Here is a tiny trained network, its code and every weight. The questions are about switching its units off for an input and a target symbol, where a switched-off unit gives its printed mean instead of its output.

import numpy as np


def w(rows, s, z=0):
    codes = np.array(rows[::2]) - 128.0
    scale = np.full(codes.shape[1], s)
    scale[-1] = z or s
    return codes * scale


def f(y):
    return np.maximum(y, 0)


def softmax(a):
    e = np.exp(a - a.max(-1, keepdims=True))
    return e / e.sum(-1, keepdims=True)


def log_softmax(a):
    a = a - a.max(-1, keepdims=True)
    return a - np.log(np.exp(a).sum(-1, keepdims=True))


def net(x, mask):
    ids = ['ζλξπστ'.index(c) for c in x.split()]
    T = len(ids)
    res = E[ids] + P[:T]
    u = 0
    for l in range(3):
        q, k, v = (res @ M[l].T for M in (Q, K, V))
        z = softmax(np.where(np.tri(T) > 0, q @ k.T / 3**0.5, -1e9)) @ v
        res = res + np.where(mask[u], z, O[l][:, -1]) @ O[l][:, :-1]
        u += 1
        y = f(res @ A[l][:, :-1].T + A[l][:, -1])
        res = res + np.where(mask[u : u + 4], y, B[l][:, -1]) @ B[l][:, :-1]
        u += 4
    return log_softmax(res[-1] @ U[:, :-1].T + U[:, -1])


Q, K, V, O, A, B = {}, {}, {}, {}, {}, {}
E = w([
[120,110,76,205],'ζ',
[8,119,126,217],'λ',
[138,171,182,164],'ξ',
[140,31,150,110],'π',
[82,223,123,119],'σ',
[74,164,82,63],'τ',
],0.016)
P = w([
[198,177,14,124],'0',
[197,255,55,110],'1',
[171,243,73,110],'2',
[159,238,90,110],'3',
[152,216,105,115],'4',
[155,203,114,113],'5',
[145,205,114,98],'6',
[142,197,130,101],'7',
[147,184,129,88],'8',
],0.0043)
Q[0] = w([
[137,149,2,81],'L0H1',
[43,123,74,120],'L0H1',
[42,57,190,106],'L0H1',
],0.0098)
K[0] = w([
[67,69,41,125],'L0H1',
[74,11,97,195],'L0H1',
[129,1,76,150],'L0H1',
],0.0063)
V[0] = w([
[131,63,134,68],'L0H1',
[2,57,150,146],'L0H1',
[106,48,119,60],'L0H1',
],0.0043)
O[0] = w([
[108,119,185,199,1],'L0H1',
[169,97,254,149,155],'L0H1',
[190,172,135,174,5],'L0H1',
],0.0069,0.00099)
A[0] = w([
[233,248,167,215,250],'L0N1',
[43,136,165,210,35],'L0N2',
[254,79,137,224,3],'L0N3',
[145,133,92,79,225],'L0N4',
],0.0063,0.0057)
B[0] = w([
[149,183,130,75,254],'L0N1',
[133,254,141,155,156],'L0N2',
[58,72,28,20,129],'L0N3',
[144,161,196,36,221],'L0N4',
],0.0081,0.0057)
Q[1] = w([
[141,93,171,165],'L1H1',
[77,104,209,97],'L1H1',
[121,125,9,85],'L1H1',
],0.014)
K[1] = w([
[142,220,242,138],'L1H1',
[33,254,194,254],'L1H1',
[205,160,149,61],'L1H1',
],0.0073)
V[1] = w([
[71,122,174,255],'L1H1',
[29,147,154,111],'L1H1',
[117,123,78,87],'L1H1',
],0.0072)
O[1] = w([
[3,199,118,200,90],'L1H1',
[46,186,121,155,253],'L1H1',
[124,133,79,173,141],'L1H1',
],0.0077,0.0031)
A[1] = w([
[225,184,83,93,75],'L1N1',
[115,89,53,208,2],'L1N2',
[26,150,124,255,171],'L1N3',
[47,93,9,135,24],'L1N4',
],0.0083,0.0057)
B[1] = w([
[89,144,161,187,201],'L1N1',
[197,153,221,246,130],'L1N2',
[205,120,133,85,254],'L1N3',
[56,230,63,149,141],'L1N4',
],0.011,0.0092)
Q[2] = w([
[68,177,189,95],'L2H1',
[156,109,181,141],'L2H1',
[47,99,164,245],'L2H1',
],0.012)
K[2] = w([
[177,189,151,99],'L2H1',
[92,124,203,113],'L2H1',
[11,129,210,173],'L2H1',
],0.011)
V[2] = w([
[66,115,229,128],'L2H1',
[111,79,31,6],'L2H1',
[152,81,22,121],'L2H1',
],0.012)
O[2] = w([
[171,235,93,56,69],'L2H1',
[2,128,171,86,62],'L2H1',
[41,133,220,153,1],'L2H1',
],0.01,0.0061)
A[2] = w([
[184,136,116,130,191],'L2N1',
[180,43,141,129,76],'L2N2',
[82,254,60,169,56],'L2N3',
[62,235,118,94,2],'L2N4',
],0.0084,0.0085)
B[2] = w([
[108,169,177,130,248],'L2N1',
[130,66,110,137,147],'L2N2',
[177,8,57,118,168],'L2N3',
[150,140,59,109,138],'L2N4',
],0.015,0.011)
U = w([
[71,178,98,248,255],'ζ',
[159,120,28,93,115],'λ',
[218,101,129,197,54],'ξ',
[211,48,189,88,90],'π',
[160,246,254,123,59],'σ',
[73,221,91,91,152],'τ',
],0.0092,0.0073)

Each question gives the input, a string of symbols that net reads in full, and the target symbol t.
The units are the heads (3 rows each of Q, K, V and O) and the neurons (one row each of A and B). Each row of codes is followed by its name. A weight is (code - 128) times the scale printed after its matrix; where a second scale follows, it is the last column's (O, A, B and U).
mask holds one flag per unit, layer by layer, with each layer's heads first. A switched-off unit (its flag False) gives its mean, the last column of its rows in O or B, instead of its output. The means were averaged over made-up inputs and are rounded, as every weight is.
A unit's drop is (log p(t) with every unit on - log p(t) with that unit switched off) / (log p(t) with every unit on - log p(t) with every unit switched off).
The circuit of an input: a set's keep is (log p(t) with only the set's units on - log p(t) with every unit switched off) / (log p(t) with every unit on - log p(t) with every unit switched off). Starting from the 12 units with the biggest drops (on a tie, the unit counted first), units are removed one at a time, each time the one whose removal leaves the highest keep (on an exact tie, the one counted first), for as long as the keep stays at least 0.8.
circuit, biggest first: the units of the circuit, biggest drop first
k most important neurons: the k neurons with the biggest drops, biggest first
k most important neurons of layer l: the k neurons of layer l with the biggest drops, biggest first
drop when u is switched off: that unit's drop, to one decimal
input λ ξ ξ, target ξ: circuit, biggest first => [L2H1]
input ξ π λ π π ξ π π, target σ: circuit, biggest first => [L2N3; L2H1]
input π ζ λ λ, target ξ: 4 most important neurons => [L1N4; L1N3; L2N3; L0N4]
input σ λ ξ σ σ π, target λ: 2 most important neurons of layer 0 => [L0N2; L0N1]
input λ π π, target ξ: 3 most important neurons => [L0N4; L1N3; L1N2]
input π π λ ξ τ, target σ: 2 most important neurons => [L2N3; L1N3]
input λ π ξ, target ξ: 4 most important neurons => [L0N1; L1N3; L1N2; L2N3]
input ζ σ λ π ξ ξ ξ τ ξ, target λ: circuit, biggest first => [L1N3; L2H1]
input τ ξ σ ξ π ξ σ λ λ, target ξ: 4 most important neurons => [L1N4; L1N3; L2N3; L1N1]
input λ σ σ, target ξ: 3 most important neurons => [L1N3; L0N2; L0N4]
input ζ π π λ π, target σ: 2 most important neurons => [L2N3; L2N2]
input σ ζ ξ λ λ π ξ σ, target λ: 2 most important neurons => [L2N3; L1N3]
input ζ π ζ, target ζ: 2 most important neurons => [L1N3; L2N3]
input π σ λ, target σ: 4 most important neurons => [L1N3; L0N2; L1N1; L2N1]
input λ ξ π, target ξ: 2 most important neurons => [L1N3; L0N4]
input σ σ σ σ, target λ: 2 most important neurons of layer 2 => [L2N3; L2N4]
input π λ ζ π σ π π π ζ, target σ: most important neuron of layer 0 => [L0N1]
input π σ π λ, target σ: 2 most important neurons of layer 1 => [L1N3; L1N1]
input τ λ ξ π π π ζ, target σ: 3 most important neurons of layer 1 => [L1N3; L1N4; L1N1]
input ξ ξ ξ λ, target λ: drop when L1N4 is switched off => 1.5
input ξ σ λ σ ξ σ ξ π, target λ: drop when L2H1 is switched off => 0.5
input σ ξ σ λ ξ, target λ: drop when L0N1 is switched off => 0.3
